Here is a tiny trained network, its code and every weight. The questions are about switching its units off for an input and a class, where a switched-off unit gives its printed mean instead of its output.

import numpy as np


def w(rows, s, z=0):
    codes = np.array(rows[::2]) - 128.0
    scale = np.full(codes.shape[1], s)
    scale[-1] = z or s
    return codes * scale


def f(y):
    return np.maximum(y, 0)


def log_softmax(a):
    a = a - a.max(-1, keepdims=True)
    return a - np.log(np.exp(a).sum(-1, keepdims=True))


def net(x, mask):
    res = np.array(x, float).reshape(1, 6) / 4 @ E
    y = f(res @ A[0][:, :-1].T + A[0][:, -1])
    res = res + np.where(mask, y, B[0][:, -1]) @ B[0][:, :-1]
    return log_softmax(res[-1] @ U[:, :-1].T + U[:, -1])


A, B = {}, {}
E = w([
[63,109,184,165,96,123,165],'x0',
[123,125,136,116,191,62,163],'x1',
[160,249,159,149,105,112,163],'x2',
[133,125,133,128,128,127,128],'x3',
[141,124,131,176,187,178,141],'x4',
[128,128,130,128,130,128,124],'x5',
],0.017)
A[0] = w([
[175,131,100,177,206,161,107,54],'neuron 0',
[174,133,56,57,122,95,101,87],'neuron 1',
[86,103,100,41,22,43,102,18],'neuron 2',
[59,123,179,157,133,76,162,92],'neuron 3',
[144,137,111,77,219,74,124,74],'neuron 4',
[118,100,127,208,188,216,170,30],'neuron 5',
[132,109,101,160,39,218,51,14],'neuron 6',
[84,17,105,138,156,125,101,26],'neuron 7',
[177,118,58,98,164,138,105,4],'neuron 8',
[103,68,128,129,194,24,189,55],'neuron 9',
[91,17,94,94,142,134,70,34],'neuron 10',
[2,78,193,190,90,129,183,25],'neuron 11',
],0.0096,0.0032)
B[0] = w([
[101,97,175,116,166,86,78,193],'neuron 0',
[129,105,125,130,134,127,66,208],'neuron 1',
[69,89,201,121,199,65,124,224],'neuron 2',
[170,137,97,112,133,163,111,198],'neuron 3',
[127,117,92,112,108,201,169,203],'neuron 4',
[54,105,213,102,180,56,110,205],'neuron 5',
[112,105,97,83,170,211,252,226],'neuron 6',
[166,188,142,162,66,84,170,231],'neuron 7',
[163,119,97,130,113,136,72,192],'neuron 8',
[100,105,95,103,137,181,199,218],'neuron 9',
[164,205,136,189,79,94,136,247],'neuron 10',
[173,121,66,118,99,182,10,245],'neuron 11',
],0.011,0.012)
U = w([
[163,90,78,120,135,157,29,232],'0',
[159,255,171,184,109,90,184,221],'1',
[94,72,99,92,145,189,241,5],'2',
[53,61,220,113,164,70,96,34],'3',
],0.014,0.0031)

Each question gives the input, the list of numbers given to net, and the class t.
The units are the neurons (one row each of A and B). Each row of codes is followed by its name. A weight is (code - 128) times the scale printed after its matrix; where a second scale follows, it is the last column's (A, B and U).
mask holds one flag per neuron, in row order. A switched-off neuron (its flag False) gives its mean, the last column of its row in B, instead of its output. The means were averaged over made-up inputs and are rounded, as every weight is.
A unit's drop is (log p(t) with every unit on - log p(t) with that unit switched off) / (log p(t) with every unit on - log p(t) with every unit switched off).
The circuit of an input: a set's keep is (log p(t) with only the set's units on - log p(t) with every unit switched off) / (log p(t) with every unit on - log p(t) with every unit switched off). Starting from all 12 units, units are removed one at a time, each time the one whose removal leaves the highest keep (on an exact tie, the one counted first), for as long as the keep stays at least 0.8.
circuit, biggest first: the units of the circuit, biggest drop first
unit that matters most: the unit with the biggest drop
k most important neurons: the k neurons with the biggest drops, biggest first
drop when u is switched off: that unit's drop, to one decimal
input [-2,-6,-1,-8,-6,0], class 2: 2 most important neurons => neuron 6; neuron 5
input [4,8,4,-5,8,0], class 2: unit that matters most => neuron 9
input [8,8,2,-3,-1,-8], class 0: 3 most important neurons => neuron 11; neuron 6; neuron 3
input [-4,-2,0,-3,6,-2], class 3: circuit, biggest first => neuron 5; neuron 0
input [-5,-4,2,5,6,7], class 3: circuit, biggest first => neuron 11; neuron 0
input [-4,-4,-7,-3,-6,4], class 1: 2 most important neurons => neuron 10; neuron 7
input [-7,-3,5,2,-3,-4], class 0: 3 most important neurons => neuron 10; neuron 7; neuron 1
input [3,-6,0,-3,-8,-6], class 3: 2 most important neurons => neuron 2; neuron 9
input [7,-1,7,3,6,3], class 0: circuit, biggest first => neuron 11; neuron 10
input [-1,6,-6,-6,-5,-6], class 1: 3 most important neurons => neuron 10; neuron 7; neuron 6
input [1,4,-8,-4,8,-2], class 1: 2 most important neurons => neuron 7; neuron 10
input [2,3,-4,2,2,-6], class 1: 3 most important neurons => neuron 7; neuron 6; neuron 10
input [-7,7,4,6,0,-3], class 0: 2 most important neurons => neuron 6; neuron 1
input [8,5,1,-7,0,4], class 0: circuit, biggest first => neuron 11
input [-7,-8,-8,1,-3,3], class 1: circuit, biggest first => neuron 10; neuron 7
input [1,-8,6,4,0,-1], class 2: 2 most important neurons => neuron 6; neuron 10
input [-4,5,-4,8,0,6], class 2: 2 most important neurons => neuron 11; neuron 9
input [4,-5,-5,0,-1,-6], class 1: circuit, biggest first => neuron 10; neuron 7
input [-1,-5,-5,2,-6,7], class 3: 4 most important neurons => neuron 2; neuron 9; neuron 4; neuron 1
input [-2,3,0,5,-1,-5], class 2: circuit, biggest first => neuron 11; neuron 10
input [3,-2,-8,-7,4,6], class 1: circuit, biggest first => neuron 7
input [-6,-8,1,0,8,-3], class 2: 3 most important neurons => neuron 6; neuron 2; neuron 11
input [7,-6,5,-1,-7,8], class 0: 3 most important neurons => neuron 11; neuron 5; neuron 3
input [0,8,-3,5,-1,4], class 2: drop when neuron 9 is switched off => 0.2
input [4,0,-4,-1,7,-4], class 3: drop when neuron 5 is switched off => 3.9
input [8,4,0,0,2,8], class 0: drop when neuron 11 is switched off => 0.8
input [2,0,-6,-1,-3,-6], class 1: drop when neuron 1 is switched off => 0.0
input [0,-5,3,-6,8,-5], class 3: circuit, biggest first => neuron 5
